Here is a tiny trained network, its code and every weight. The questions are about switching its units off for an input and a class, where a switched-off unit gives its printed mean instead of its output.

import numpy as np


def w(rows, s, z=0):
    codes = np.array(rows[::2]) - 128.0
    scale = np.full(codes.shape[1], s)
    scale[-1] = z or s
    return codes * scale


def f(y):
    return y / 2 * (1 + np.tanh(0.7978845608 * (y + 0.044715 * y**3)))


def log_softmax(a):
    a = a - a.max(-1, keepdims=True)
    return a - np.log(np.exp(a).sum(-1, keepdims=True))


def net(x, mask):
    res = np.array(x, float).reshape(1, 8) / 4 @ E
    y = f(res @ A[0][:, :-1].T + A[0][:, -1])
    res = res + np.where(mask, y, B[0][:, -1]) @ B[0][:, :-1]
    return log_softmax(res[-1] @ U[:, :-1].T + U[:, -1])


A, B = {}, {}
E = w([
[135,196,217,154,177,140,112,127,147],'x0',
[177,80,180,140,105,58,175,57,99],'x1',
[72,137,158,152,9,91,67,135,132],'x2',
[132,142,120,120,132,110,124,127,130],'x3',
[130,137,127,115,129,119,125,129,123],'x4',
[195,91,118,171,166,106,43,169,65],'x5',
[191,197,91,167,74,183,139,91,97],'x6',
[131,142,124,108,132,114,121,127,122],'x7',
],0.012)
A[0] = w([
[109,105,145,121,154,72,137,158,158,137],'n1',
[92,158,107,83,117,168,152,104,221,135],'n2',
[108,180,201,146,153,137,120,86,125,110],'n3',
[82,82,136,115,151,91,109,145,151,113],'n4',
[149,98,149,146,111,139,63,144,85,125],'n5',
[114,139,212,123,165,118,109,151,156,137],'n6',
[145,122,107,148,145,117,71,149,102,137],'n7',
[171,115,106,126,203,152,171,105,133,1],'n8',
[189,94,172,116,132,77,188,79,119,56],'n9',
[140,162,190,141,137,144,109,136,153,108],'n10',
[115,87,130,115,196,107,151,157,158,122],'n11',
[111,72,66,102,92,140,155,133,117,120],'n12',
[190,177,100,152,89,122,124,73,159,96],'n13',
[186,191,96,156,65,152,132,112,111,127],'n14',
[121,79,51,99,69,86,143,126,114,131],'n15',
[129,97,188,176,91,55,150,83,98,74],'n16',
[69,137,156,170,8,79,51,146,144,17],'n17',
[88,167,80,137,143,192,104,243,165,65],'n18',
[66,167,150,109,73,119,167,111,155,120],'n19',
[162,183,193,147,164,127,138,125,136,107],'n20',
[100,76,141,110,149,81,130,153,150,138],'n21',
[91,164,83,123,144,155,81,168,165,67],'n22',
[196,100,122,162,162,98,57,183,71,112],'n23',
[116,143,120,89,142,152,209,116,154,95],'n24',
[102,155,131,97,103,106,185,82,187,105],'n25',
[145,182,79,149,131,174,146,88,72,115],'n26',
[85,98,140,100,141,91,123,150,162,109],'n27',
[141,80,54,109,133,143,166,135,112,121],'n28',
],0.012,0.0037)
B[0] = w([
[102,110,145,114,103,159,114,103,124,169],'n1',
[168,93,149,150,112,123,124,160,160,206],'n2',
[104,152,80,176,126,137,93,160,118,185],'n3',
[72,93,132,118,110,165,111,98,129,176],'n4',
[162,118,147,125,139,103,102,152,158,179],'n5',
[111,144,97,154,117,166,101,128,117,180],'n6',
[162,117,175,148,117,107,124,153,171,174],'n7',
[157,158,115,71,192,122,169,98,146,189],'n8',
[163,142,105,92,58,110,176,130,72,203],'n9',
[104,166,65,157,132,137,84,160,98,168],'n10',
[107,101,136,109,152,138,137,94,131,175],'n11',
[109,165,99,160,122,135,98,175,142,179],'n12',
[88,81,141,104,103,162,110,114,124,187],'n13',
[71,80,155,104,126,168,85,68,129,210],'n14',
[102,176,74,200,142,148,84,172,102,200],'n15',
[152,157,122,103,84,103,165,114,85,209],'n16',
[122,149,107,61,247,92,183,98,150,250],'n17',
[159,148,117,81,50,93,204,118,87,211],'n18',
[190,112,160,155,163,113,108,150,163,204],'n19',
[96,165,72,176,141,131,101,147,102,190],'n20',
[92,108,130,100,99,153,82,106,120,180],'n21',
[148,130,112,105,61,100,155,120,103,181],'n22',
[151,95,182,172,122,103,123,169,186,221],'n23',
[152,107,174,156,168,99,131,160,137,184],'n24',
[161,106,171,168,113,116,115,179,167,199],'n25',
[99,95,165,81,134,179,92,67,145,198],'n26',
[113,87,140,115,125,166,113,94,116,172],'n27',
[109,160,82,163,163,129,114,159,115,172],'n28',
],0.012,0.016)
U = w([
[183,95,213,169,124,96,116,170,178,150],'0',
[66,79,165,93,102,185,93,77,122,121],'1',
[165,157,120,97,25,91,190,123,77,31],'2',
[92,184,63,192,144,140,89,166,110,78],'3',
[142,148,132,77,249,105,172,104,148,254],'4',
],0.015,0.002)

Each question gives the input, the list of numbers given to net, and the class t.
The units are the neurons (one row each of A and B). Each row of codes is followed by its name. A weight is (code - 128) times the scale printed after its matrix; where a second scale follows, it is the last column's (A, B and U).
mask holds one flag per neuron, in row order. A switched-off neuron (its flag False) gives its mean, the last column of its row in B, instead of its output. The means were averaged over made-up inputs and are rounded, as every weight is.
A unit's drop is (log p(t) with every unit on - log p(t) with that unit switched off) / (log p(t) with every unit on - log p(t) with every unit switched off).
The circuit of an input: a set's keep is (log p(t) with only the set's units on - log p(t) with every unit switched off) / (log p(t) with every unit on - log p(t) with every unit switched off). Starting from the 12 units with the biggest drops (on a tie, the unit counted first), units are removed one at a time, each time the one whose removal leaves the highest keep (on an exact tie, the one counted first), for as long as the keep stays at least 0.8.
units of the circuit, in order: the units of the circuit, biggest drop first
most important unit: the unit with the biggest drop
top k neurons: the k neurons with the biggest drops, biggest first
drop of u: that unit's drop, to one decimal
input [-6,-6,-3,3,8,7,5,-8], class 0: units of the circuit, in order -> n23
input [1,-8,1,6,-6,0,6,0], class 2: top 2 neurons -> n18, n22
input [-3,7,5,8,2,0,-7,-8], class 1: top 3 neurons -> n4, n21, n18
input [-7,7,-7,-7,1,3,-2,7], class 2: top 4 neurons -> n9, n17, n20, n3
input [6,-6,2,-6,3,-3,2,-4], class 2: top 2 neurons -> n18, n22
input [-7,-5,-7,1,-6,5,-4,7], class 3: top 4 neurons -> n17, n28, n12, n15
input [8,-6,-8,2,-1,8,-8,7], class 0: top 3 neurons -> n23, n17, n7
input [-8,-5,-6,2,-8,2,-4,-5], class 3: top 2 neurons -> n28, n17
input [8,6,-7,4,-7,2,-6,6], class 3: top 4 neurons -> n20, n17, n6, n3
input [5,-4,-5,7,5,-5,-5,-2], class 0: top 4 neurons -> n17, n2, n24, n14
input [-8,-5,-8,7,-8,7,-4,2], class 3: top 3 neurons -> n28, n17, n12
input [-6,-2,0,4,0,-4,1,-1], class 3: drop of n15 -> 0.3
input [-6,-2,6,6,7,3,-4,3], class 3: drop of n11 -> 0.2
input [-8,6,3,-7,-1,-3,-1,-1], class 3: most important unit -> n15
input [-3,2,-3,-4,7,-4,1,2], class 0: drop of n17 -> 1.2
